Each row is followed by roughly how far along a hidden order it lies, from 0 to 20. A new part has a new order.
(in the rows, 128 means zero)
[ 79 132 125 124 135 152 168 163 135 112 136 231 162 119 140 125 219 110
 244 231 136  68 202 134 115 123 209 151 111 163 133 148  64 114 145 114
 135 126 129 127 148 111 148 119 186 122 226 114 171 136 157 113 129   1
 122 139 124 144  83 109 173 136 135 105 110  78 176 176  84 164 124 129
 118 132 124 120  72 128 155 131 107 121 156 100 167  85  87 172 137  99
 139  91 145 152 139 138 116 132 137 120 235 146 152 110 121 121 147 115
 114 143 152 148 126 104 122 129  22 133 136 122 133 111 128  90  98 134
 116 121 128 105 105 127 102 169 156 135 152 111 160 112 112 109 133 130
 112] | 11
[ 54 126 131 116 132 180 178 166 144  88 140 255 177 117 144 146 227 114
 222 247 155  52 231 135 138 101 171 154 121 155 127 142  66 125 159 100
 132 130 113 130 162  99 177 108 161 128 220 135 210 138 126 139 123   1
 124 130 131 145  72  99 218 136 139 108  96  79 165 170 104 155 130 141
  47 133 122  85   2 126 143 132  99 115 181  80 155 108 121 161 139 100
 128  70 147 156 149 113 113 139 140  95 255 156 193 112 121 114 166  91
  79 160 149 135 128 111 122 128  50 122 144 118 146 122 150  44  91 101
 120 130 125 101 100 119  98 168 166 110 161 122 111 103 143 107 142 133
 118] | 17
[ 85 137 127 134 133 112 137 149 129 137 135 202 150 124 138 128 227  97
 206 195 129  93 186 127 106 142 206 141 110 161 140 153  72 116 141 120
 123 126 134 129 127 122 142 120 175 119 202 123 131 124 167 113 130  25
 120 144 119 144 106 106 162 137 123 119 132 101 158 209  97 160 123 115
 130 129 116 131 111 131 161 125 112 135 140 115 160 106  88 158 147 105
 131  92 138 147 133 125 118 128 138 109 199 136 120 112 116 120 113 117
 126 181 128 148 123 108 121 127  16 131 132 127 130 113 111 117 110 141
 124 114 125 107 117 135 142 158 157 142 138 107 171 107  85 112 138 130
 118] | 7
[141 140 161 130 128  58 145 134 127 133 125 182 122 132 128  57  80 130
 139  40 126 161  85 111 128 181 106 109 147 108 122 121 178 107 135 171
 121 120 140 124 114 132 126 138  96 119  55 101 115 108 145 118 127 163
 133 191 152 122 118 125  45 131  93 162 129 174  70 153 137 121 126  89
 168 132 116 161 194 125  68 118 139 164  90 135 135 112  91 128 143 103
 128 139  63 101 117 175 140 135 130 136  95  93  85 149 131 141 136 146
 115 147 125 148 129 132 119 151 239 160 122 135 120 128 110 164 159 124
 130 114 133 144 149 125 208  89 113 169 138 136 163 132  38 133 142 128
 137] | 0
[ 70 126 122 120 129 163 159 165 141 118 133 236 185 115 140 159 215 113
 200 226 143  97 201 129 136 128 165 155 128 156 127 153  78 124 154 107
 130 129 129 128 159 111 182 120 177 125 193 140 203 136 138 141 126   1
 125 132 138 144  77 109 199 135 128 121 107 103 154 187 108 162 127 131
  51 130 119 111  40 120 168 130 100 133 187  96 149 106 109 148 143  99
 132  83 148 148 142  86 121 127 136 106 244 153 154 117 106 103 132  83
 101 182 128 146 126 114 119 130  36 123 135 125 138 125 123  87  98 121
 122 129 124 105 102 130  92 159 167 124 160 121 113 102 101 104 142 126
 123] | 11
[ 92 132 128 129 129 109 158 147 132 128 131 198 146 125 133 114 212 117
 172 159 124 118 156 121 128 151 164 127 135 139 129 147 104 125 146 129
 123 125 136 126 141 116 153 130 148 119 141 117 160 118 140 118 131  64
 127 154 139 132 101 120 150 135 116 137 122 132 123 192 106 141 125 115
 108 131 118 132 112 118 145 124 111 147 135 128 153  99  86 145 136  95
 137 109 109 133 122 109 128 120 131 126 181 126 128 128 123 117 117 127
 134 170 126 150 126 111 120 140 103 140 126 127 127 122 116 139 131 139
 124 120 127 119 122 126 143 135 136 145 149 128 148 118  37 111 145 123
 128] | 5
[ 97 134 127 132 130 104 142 149 132 126 132 205 150 124 138 132 210 117
 189 169 125 110 169 123 119 140 158 140 130 149 135 148  85 121 145 124
 120 124 133 128 130 131 153 125 159 118 159 125 141 122 149 121 131  48
 125 149 134 136 107 112 134 136 112 132 122 113 145 208 110 157 124 117
 122 129 118 126 106 122 158 124 109 148 143 125 157 106  90 140 142  99
 133 101 132 148 126 109 130 123 134 109 158 131 113 124 107 118 105 120
 125 159 122 151 123 119 122 131  69 137 129 127 129 126 112 123 122 153
 125 115 125 112 119 132 156 145 145 143 139 121 160 105  74 113 141 125
 123] | 6
[122 137 143 126 128  82 150 141 130 116 128 212 137 127 137 102 147 115
 142 117 104 132 124 119 131 156 134 127 144 129 124 134 145 117 142 132
 125 123 136 124 133 136 145 137 117 116  89 105 140 121 131 120 129 107
 129 167 148 127 114 120  85 130 110 147 119 151 106 176 117 138 127 105
 142 133 117 134 125 122 115 122 120 146 104 133 144 104 115 135 139  93
 133 139 101 130 125 122 135 121 134 135 160 111 110 121 125 124 133 126
 110 160 127 152 127 127 122 148 169 149 127 128 122 130 121 133 128 132
 126 120 131 134 130 123 175 120 132 156 141 134 150 129  66 122 139 122
 135] | 3
[109 139 138 131 129  81 113 147 129 126 129 197 139 128 135 101 151 119
 151 138 121 132 116 114 124 163 143 124 140 136 127 134 135 111 135 141
 117 122 135 127 127 130 127 132 122 117 110 107 128 111 141 115 129 109
 128 171 143 132 139 116  90 127 107 142 124 165 102 178 116 140 126  99
 145 131 118 135 145 125 107 121 124 153 116 126 145 103  98 136 137  94
 130 129 102 126 122 141 132 124 133 123 155 117  96 130 122 127 126 126
 121 159 126 148 127 122 120 141 156 151 127 130 125 125 110 133 133 129
 127 116 129 132 131 129 177 117 137 152 133 132 159 125  56 122 141 127
 132] | 3
[ 97 140 143 132 128  72 136 142 130 144 127 221 127 130 129  80 125 139
 133 101 122 151  96 111 128 163 128 116 143 128 124 120 165 105 140 160
 116 122 136 126 117 127 131 133  98 121  80 104 120 107 157 120 126 111
 131 182 147 128 124 118  72 130 101 158 136 159  89 165 135 122 125 100
 159 128 120 151 187 124  87 118 134 163  99 120 136 100 111 134 144 111
 125 117  67 116 119 164 137 125 131 115 120 106  81 140 118 140 133 138
 113 150 117 145 128 122 118 145 206 154 123 136 123 125 107 155 150 125
 130 117 131 136 147 127 194 106 126 152 143 140 157 120  70 128 141 131
 135] | 2
[ 74 140 123 143 127  80 109 154 130 180 134 174 158 124 138 145 217 136
 152 171 120 125 151 113 115 156 153 130 129 166 139 153  78 112 154 140
 103 126 136 133 114 127 146 121 129 120 131 144 129 107 168 136 125  67
 123 142 131 143 116 107 151 132 107 142 140 136 130 183 120 144 123 107
 145 121 116 134 160 126 159 120 118 167 135 105 142 115 103 138 158 106
 118  99 119 148 124 106 131 128 139  62 171 144  75 118  90 116 100 118
 120 197  91 142 120 116 119 124  67 138 127 135 131 121  91 131 123 135
 137 109 121 113 129 145 220 142 156 136 136 124 150  87  60 119 150 135
 128] | 5
[ 84 127 125 115 133 180 178 183 142  85 144 255 188 118 148 145 246 114
 237 255 165  36 240 138 132  83 191 159 110 162 132 131  50 112 153  92
 124 132  95 133 154  94 170 102 198 131 242 133 210 136 109 135 121   1
 124 134 121 154  81  86 225 137 152 104  91  63 169 148  93 175 131 156
  53 134 121  61   1 138 138 136 100 101 184  54 153 121 132 175 145 110
 122  65 164 169 150 145 103 152 140  83 255 167 164 102 138 127 180  89
  63 166 163 114 128 109 128 122  28 126 148 121 149 114 153  45  78  91
 130 127 126 100  88 110  37 183 177 103 147 112 118 107 150 104 135 141
 115] | 20
